In the rows, zero is written as 128.
[122 127 146 133 140 149 120 119 114 129 131 139 119 140 135 165 128 111
 126 130 107 138 127 105 126 119 115 122 111 121 138 125 132 144 130 123
 118 152 145 116 132 152 128 123 127 148 106 134 119 133 122 115 121 118
 128 155 123 121 121 123 130 123 113 137 119 125 136 121 131 140 133 126
  90] | dep
[116 117 119 135 100 139 117 131 106 132 116 140 163 149 174 117 100  91
 109 129 121 148 139 115 144 112 105 120 142 142 134 133 139 117 129 116
 110 131 151 117  90 143  96 110 122 129 131 106 132 135 157 111 135 140
 140 113 117 118 141 162 109  76 126 135 118 148 149  91 118 144 123 145
 104] | dep
[127 129 110 129 146 120 115 134 149 120 116 115 121 140 162 114 122 123
 124 139 136 130 117 121 108 132 142 137 123 132 134 114 135 128 123 130
 110 116 123 141 137 121 140 125 107 110 155 128 124 128 129 119 139 125
 121 128 119 119 107 137 124 145 138 120 117 116 120 126 115 106 126 128
 142] | dep
[115 145 188 121  81 126 159 123  97 136 106 118 239 161 121  56 192 142
 143 124 127 153 227 172 152 156 154  69 155 143  54 220 110 137 151 125
  75 161  91 126  86  97 134 156 124 137 134  93 146 132 129 186 108 158
 130  99 113 129 147 133 119  42 161 147 207 187 145 150  98 124 126 160
 168] | seniv
[137 144 128 122 114 115 152 133 141 121 126 117 145 113 112 126 158 147
 156 129 143 125 166 140 123 144 150 123 145 130  88 139  86 137 126 136
 118 132 102 151 147 114 132 148 125 101 135 129 140 125 120 156 110 127
 130 118 135 129 113 111 145 103 160 134 178 131 124 152 117 119 119 121
 171] | seniv
[140 153 179  96  90 115 188 134 138 144 135 135 214 136  24  84 161 157
 142 120 142 142 190 180 146 130 153  86 151 129 101 171 138 112 149 134
 133 108 108 153 113  86 143 168 126 102 131 102 155 121 116 145 123 160
 122 100 124 131 138 112 137 100 128 128 155 171 108 148 141 124 142 159
 178] | seniv
[139 149  92 115  72 130 161 127 149 140 112 150  53 161 116 135 107  88
 108 114 133 151 203  88 173 152  73  95 116 123 144 117 137 135 127 151
 128  97 172 126  45 141 109 129 136  99 145  85 133 130 158  89 109 157
 135  95 127 120 152 155 110  47 114 168   4 121 135  42 113 112 139 191
 187] | dep
[129 128 112 120 110 126 135 137 117 113 112 102 227 113 136  92 109 120
 137 135 138 136 128 159 129 120 148 138 153 153 125 148 115 118 134 121
 122 130 128 161 131 119 101 119 100  60 152 105 144 126 140 155 105 123
 129 102 120 107 135 146 124  70 189 110 173 144 131 159 135 131 116 112
 141] | seniv
[131 121  63 124 103 106 137 132 133 129 112 106 126 117 154  70 136 139
 121 135 145 126 152 144 141 155 161 139 157 146 107 133 110 111 113 137
 139 107  93 141 121  88 115 125 134  91 153 115 132 118 150 150 143 121
 111  88 119 137 148 153 131  67 152 115 140 138 124 135 118 121 128 118
 163] | seniv
[117 126 148 142 126 126 121 135 102 115 119 115 183 110 118 119 139 142
 144 134 138  98 113 151 136 144 163 139 129 141 100 151  87 141 122 143
 132 128  90 130 150 103 132 117 120 102 127 123 136 121 119 169 114 119
 139 118 142 130 161 120 132 131 204 110 177 123 128 192 137 109 125  85
 142] | seniv
[126 117 102 137 138 130 107 121 132 118 125 129 111 131 189 168  94 102
 121 130 122 147 105 124 109 107 102 147 132 135 160  99 149 127 120 114
 118 126 155 140 127 152 110 110 118 120 137 121 117 135 136  63 132 112
 127 145 117 118 106 151 124 130 118 117 113  87 134  99 120 139 126 125
  98] | dep
[130 118 121 121 114 122 141 128 115 126 127 135 124 105  90 151 122 153
 138 137 132 127 142 139 161 124 165 130 143 139 112 148 115 136 116 125
 153 151 126 130 137 117 104 131 143  98 118 126 139 124 128 144 112 123
 142 116 141 138 140 110 137 101 137 124 169 135 135 133 135 159 127  97
 141] | seniv
[132 157 171 118 138 136 158 135 141 122 124 126 200 141  79  76 156 134
 157 143 128 122 146 152 122 142 132 108 122 131 105 155 112 148 148 146
 114 132 120 150 138 115 158 148  97  96 141 120 141 124 114 152  94 148
 114 112 120 109 137 103 126 112 165 136 154 130 106 185 136  97 129 145
 176] | seniv
[127 142 137 113 108 123 147 134 145 122 123 137 122 124  74 108 133 141
 142 128 150  95 146 134 145 152 135 114 118 129 115 136 103 144 127 155
 138  99 117 137 116  99 136 139 126  93 135 110 144 116 133 148 110 147
 130 103 136 124 158 121 133 126 176 132  93 105 111 140 142  93 132 131
 187] | seniv
[143 137 124 106 138 141 139 141 163 150 153 123 117 104  76  90 151 156
 145 139 135 127 113 142 125 127 145 127 142 110 114 117 102 107 127 136
 154 117 119 117 130 103 140 160 153 159 121 132 127 112 122 108 137 134
 110 106 129 134 136 102 139 119 108 145 124 121  99 143 148 128 124 131
 147] | seniv
[140 113 109 115 133 146 128 122 108 128 145 126 154 114 116 150 117 118
 147 136 117 134 113 122 152 119 168 153 136 135 126 127 104 133 124 113
 155 194 145 144 163 139  89 114 137  97 109 122 128 127 122 140  99 105
 142 118 135 123 135 102 136  67 141 133 185 122 140 164 149 176 119  91
 113] | seniv
[127 125 114 132  91 108 142 127 146 132 115 131 116 133 116 170  78 108
 101 119 137 127 146 117 131 114  87 121 143 141 170 110 172 116 121 116
 133  70 154 147  87 137 109 124 124 101 142 114 133 134 151 130 135 136
 133 117 130 132 125 167 131 141 130  99  72 139 128  74 126 120 146 145
 142] | dep
[140 129 134 113 102 125 156 105 124 147 142 155 102 116  75 170 123 124
 127 115 124 142 170 126 162 115 123 104 136 122 133 138 137 122 131 128
 150 131 152 132 111 138 116 136 160 132 102 117 132 131 126 138 123 136
 146 127 133 142 145 119 139  98 101 134 112 146 140  91 140 162 130 137
 135] | seniv
[135 133  64 118 126 131 130 126 144 138 136 134  58 122 140 110 130 127
 116 135 126 131 137 113 138 138 140 122 111 110 135 119 128 112 121 134
 149 129 130 116 124 119 126 118 157 150 114 138 124 121 133 105 148 123
 127 121 135 137 128 128 118 105  76 150  81 115 124 109 129 139 134 144
 142] | dep
[137 126 135 116 127 166 140 115 161 131 145 140 107 117 140 195 121 115
 145 128 118 137 103  87 134 100  67 130 131 127 148  92 116 135 136 103
 108 120 178 114  79 189  89 126 128 170 120 137 122 135 143  69 116 137
 123 123  90 122  87 131 117 101 117 163  91 115 145  50 129 140 129 139
 112] | dep
[137 173 189 106 126 148 175 118 156 125 116 146 176 196 150 146 188  92
 164 125 107 190 205 111 119 138  59  70 116 128 105 157 116 169 156 120
  44 162 159 150  95 189 142 161  88 131 137 110 136 148 109 107  78 150
 107 149  70  88  73 117 114  61 116 183 130 158 133 110  88 125 124 214
 159] | dep
[127 116 123 120 123 140 127 126 129 140 128 131 113 138 133 147  94 105
 104 120 106 158 114 114 125 106  97 125 125 125 174 108 179 114 140 109
 137 128 171 120 126 159 109 112 127 142 118 125 124 132 140 100 140 136
 125 132 116 124 122 150 116 129  75 130  82 134 133  86 135 151 131 154
  93] | dep
[129 121 131 134 119 121 130 130 135 115 120 113 173 103 114 136 106 139
 146 131 146 101  99 139 138 129 130 143 143 148 127 124 101 138 117 134
 133 101 133 139 122 116 110 122 105  86 140 119 138 119 136 146 103 129
 130 106 132 126 149 140 136 132 209 110 149 119 127 144 139  98 133  93
 148] | seniv
[138 128 105 121 111 115 146 128 143 117 127 131 125 100 103 162 129 144
 164 128 147 114 139 128 144 132 148 143 148 145 106 122  97 128 117 129
 147 111 114 154 122 107 114 132 141  94 129 126 136 128 127 156 112 124
 144 113 135 136 121  96 147 108 178 117 164 126 125 135 124 125 124  98
 150] | seniv
[128 120 145 134 133 154 114 126 122 141 133 120 141 127 165 118 133 130
 123 134 125 135 109 121 130 126 104 127 134 130 127 118 125 116 130 116
 106 127 134  84  89 130 106 121 144 184 119 121 126 128 140  99 133 137
 125 120 119 131 124 140 109 119 108 157 119 134 131  98 118 133 131 132
 112] | dep
[136 138 146 111 137 136 145 123 111 113 127 146 127 111  48 135 139 133
 154 146 133 103 131 136 161 148 177 131 104 122 102 143  82 157 126 151
 162 174 122 137 171 112 137 119 139  72  98 124 136 125 110 165  88 111
 144 123 157 131 164  64 142 104 159 135 155 112 121 201 160 131 123  95
 156] | seniv
[136 140 118 136 127 100 130 122 172 117 123 145  55 125 123 181 129 146
 131 124 144 101 137 106 122 135 106 125 128 123 124 109 130 141 116 134
 119  90 116 126 129 130 143 140 129 118 133 153 123 130 119 125 133 135
 123 133 123 140 100 130 151 178 135 117 104 106 121  91 118 104 134 122
 149] | dep
[132 127  72 123 123 117 125 143 127 120 117 116 122 125 119  63 119 117
 111 136 144 124 151 145 117 147 172 139 131 121 116 130 128 104 119 150
 167 115 100 163 156  84 151 131 130  82 145 113 125 121 128 153 147 130
 130 125 150 136 148 132 135 109 122 108 118 130 114 177 139 119 130 127
 154] | seniv
[136 113 100 114 109 131 136 134 130 132 125 115 174  89 129 108 119 144
 135 127 136 127 110 151 138 119 154 148 166 142 120 129 112 102 120 114
 138 124 125 131 124 107  86 122 141 115 132 116 136 122 144 127 129 114
 128  96 130 134 135 131 136  82 148 123 166 140 129 127 130 149 119 105
 128] | seniv
[143 127 114 113  94 118 159 126 130 128 113 118 179 114 103 103 135 140
 139 127 139 143 167 155 149 131 157 126 159 151  98 147 110 118 131 121
 128 119 109 158 117 104 102 142 126  86 144 103 140 128 134 163 116 127
 134  96 119 131 134 127 139  55 155 128 178 155 132 139 124 123 123 129
 162] | seniv
